Below is a small trained network, with its code and all its weights. Each question gives an input and a class and asks what happens when units are switched off, that is, made to give their printed mean instead of their output.

import numpy as np


def w(rows, s, z=0):
    codes = np.array(rows[::2]) - 128.0
    scale = np.full(codes.shape[1], s)
    scale[-1] = z or s
    return codes * scale


def f(y):
    return np.maximum(y, 0)


def log_softmax(a):
    a = a - a.max(-1, keepdims=True)
    return a - np.log(np.exp(a).sum(-1, keepdims=True))


def net(x, mask):
    res = np.array(x, float).reshape(1, 5) / 4 @ E
    y = f(res @ A[0][:, :-1].T + A[0][:, -1])
    res = res + np.where(mask, y, B[0][:, -1]) @ B[0][:, :-1]
    return log_softmax(res[-1] @ U[:, :-1].T + U[:, -1])


A, B = {}, {}
E = w([
[159,249,189,125,122],'x0',
[84,81,201,194,22],'x1',
[244,65,182,126,143],'x2',
[130,129,127,128,126],'x3',
[142,137,113,214,188],'x4',
],0.011)
A[0] = w([
[113,128,160,59,99,197],'neuron 0',
[111,87,111,148,144,110],'neuron 1',
[103,142,160,160,99,165],'neuron 2',
[119,132,107,83,189,83],'neuron 3',
[157,99,156,48,96,77],'neuron 4',
[160,132,86,111,176,108],'neuron 5',
[116,202,166,108,115,125],'neuron 6',
[116,52,86,107,127,163],'neuron 7',
[129,113,147,6,56,104],'neuron 8',
[164,87,163,130,167,145],'neuron 9',
[136,145,112,216,189,3],'neuron 10',
[123,117,197,172,86,194],'neuron 11',
[136,93,65,180,132,142],'neuron 12',
[93,84,196,155,53,31],'neuron 13',
[131,184,214,168,186,134],'neuron 14',
[132,151,151,68,93,4],'neuron 15',
[91,170,82,187,141,121],'neuron 16',
[168,103,171,146,187,156],'neuron 17',
[178,141,82,72,141,81],'neuron 18',
[142,185,167,141,120,96],'neuron 19',
[161,171,159,139,123,193],'neuron 20',
[130,184,154,93,94,139],'neuron 21',
[218,118,132,198,140,101],'neuron 22',
[51,182,87,134,117,92],'neuron 23',
[137,113,168,96,141,220],'neuron 24',
[84,63,123,97,135,125],'neuron 25',
[169,135,63,28,182,104],'neuron 26',
[119,52,82,150,148,109],'neuron 27',
[212,71,216,92,161,29],'neuron 28',
[107,116,177,227,156,99],'neuron 29',
[146,184,164,156,146,143],'neuron 30',
[174,191,80,77,183,109],'neuron 31',
[108,77,113,71,116,121],'neuron 32',
[149,196,208,125,124,116],'neuron 33',
[7,163,79,108,137,79],'neuron 34',
[143,138,122,239,168,101],'neuron 35',
[134,88,210,158,78,165],'neuron 36',
[72,160,115,162,136,94],'neuron 37',
[168,126,113,119,242,99],'neuron 38',
[171,134,110,240,174,15],'neuron 39',
],0.012,0.0025)
B[0] = w([
[82,172,12,101,187,196],'neuron 0',
[165,156,112,199,164,166],'neuron 1',
[93,140,178,120,117,188],'neuron 2',
[123,159,169,161,65,187],'neuron 3',
[128,96,27,32,104,195],'neuron 4',
[84,168,195,172,96,198],'neuron 5',
[168,103,70,188,182,207],'neuron 6',
[146,151,117,209,219,202],'neuron 7',
[64,172,11,38,169,230],'neuron 8',
[207,72,127,104,98,198],'neuron 9',
[49,183,3,24,126,190],'neuron 10',
[92,172,182,165,83,226],'neuron 11',
[161,171,54,212,212,185],'neuron 12',
[67,175,255,166,111,235],'neuron 13',
[159,133,107,184,204,217],'neuron 14',
[78,163,62,120,166,175],'neuron 15',
[200,65,100,70,79,187],'neuron 16',
[188,82,103,102,68,206],'neuron 17',
[84,154,213,141,86,198],'neuron 18',
[189,115,134,173,190,194],'neuron 19',
[165,142,106,168,178,199],'neuron 20',
[143,102,54,171,169,199],'neuron 21',
[199,24,103,60,91,220],'neuron 22',
[233,48,167,92,72,208],'neuron 23',
[142,108,103,100,137,177],'neuron 24',
[156,124,97,190,209,183],'neuron 25',
[66,188,209,187,78,247],'neuron 26',
[199,155,125,219,193,202],'neuron 27',
[218,31,115,101,51,253],'neuron 28',
[32,215,132,75,113,198],'neuron 29',
[179,147,118,172,223,197],'neuron 30',
[69,172,219,160,83,240],'neuron 31',
[158,171,50,157,196,179],'neuron 32',
[185,133,102,192,188,231],'neuron 33',
[234,31,154,79,77,227],'neuron 34',
[56,198,50,44,151,205],'neuron 35',
[70,180,219,129,90,238],'neuron 36',
[189,32,166,67,59,179],'neuron 37',
[72,172,177,146,77,239],'neuron 38',
[58,149,34,24,144,207],'neuron 39',
],0.0075,0.011)
U = w([
[176,151,82,254,250,11],'0',
[62,178,176,183,80,5],'1',
[199,57,103,95,75,32],'2',
[61,174,21,70,167,238],'3',
],0.012,0.0024)

Each question gives the input, the list of numbers given to net, and the class t.
The units are the neurons (one row each of A and B). Each row of codes is followed by its name. A weight is (code - 128) times the scale printed after its matrix; where a second scale follows, it is the last column's (A, B and U).
mask holds one flag per neuron, in row order. A switched-off neuron (its flag False) gives its mean, the last column of its row in B, instead of its output. The means were averaged over made-up inputs and are rounded, as every weight is.
A unit's drop is (log p(t) with every unit on - log p(t) with that unit switched off) / (log p(t) with every unit on - log p(t) with every unit switched off).
unit that matters most: the unit with the biggest drop
top k neurons: the k neurons with the biggest drops, biggest first
drop when u is switched off: that unit's drop, to one decimal
input [7,7,7,-7,2], class 0: top 3 neurons	neuron 33; neuron 14; neuron 30
input [6,-8,-4,2,6], class 1: unit that matters most	neuron 31
input [0,-7,-8,8,3], class 2: top 3 neurons	neuron 34; neuron 23; neuron 16
input [3,-7,-7,-8,-7], class 1: top 3 neurons	neuron 26; neuron 31; neuron 28
input [2,5,6,7,-7], class 3: top 4 neurons	neuron 8; neuron 0; neuron 4; neuron 34
input [-2,7,4,4,-7], class 1: top 2 neurons	neuron 13; neuron 36
input [8,8,0,-7,-5], class 0: top 2 neurons	neuron 33; neuron 6
input [4,-8,-7,6,-1], class 1: top 2 neurons	neuron 31; neuron 26
input [3,4,-6,-8,6], class 2: top 2 neurons	neuron 23; neuron 37
input [-8,-7,6,4,-8], class 0: top 2 neurons	neuron 7; neuron 27
input [-7,2,6,1,-1], class 0: top 2 neurons	neuron 7; neuron 27
input [6,3,-3,-5,8], class 3: top 2 neurons	neuron 10; neuron 35
input [-8,8,8,-5,-5], class 0: top 4 neurons	neuron 7; neuron 25; neuron 27; neuron 32
input [5,2,5,-7,-7], class 3: top 2 neurons	neuron 8; neuron 4
input [-6,6,2,5,-7], class 3: unit that matters most	neuron 8
input [5,-3,-6,7,-4], class 2: drop when neuron 35 is switched off	0.0
input [-1,0,-8,6,-5], class 2: drop when neuron 34 is switched off	0.1
input [-7,-7,-8,-7,5], class 2: drop when neuron 34 is switched off	0.9
input [7,-6,-5,-3,1], class 0: drop when neuron 6 is switched off	0.2
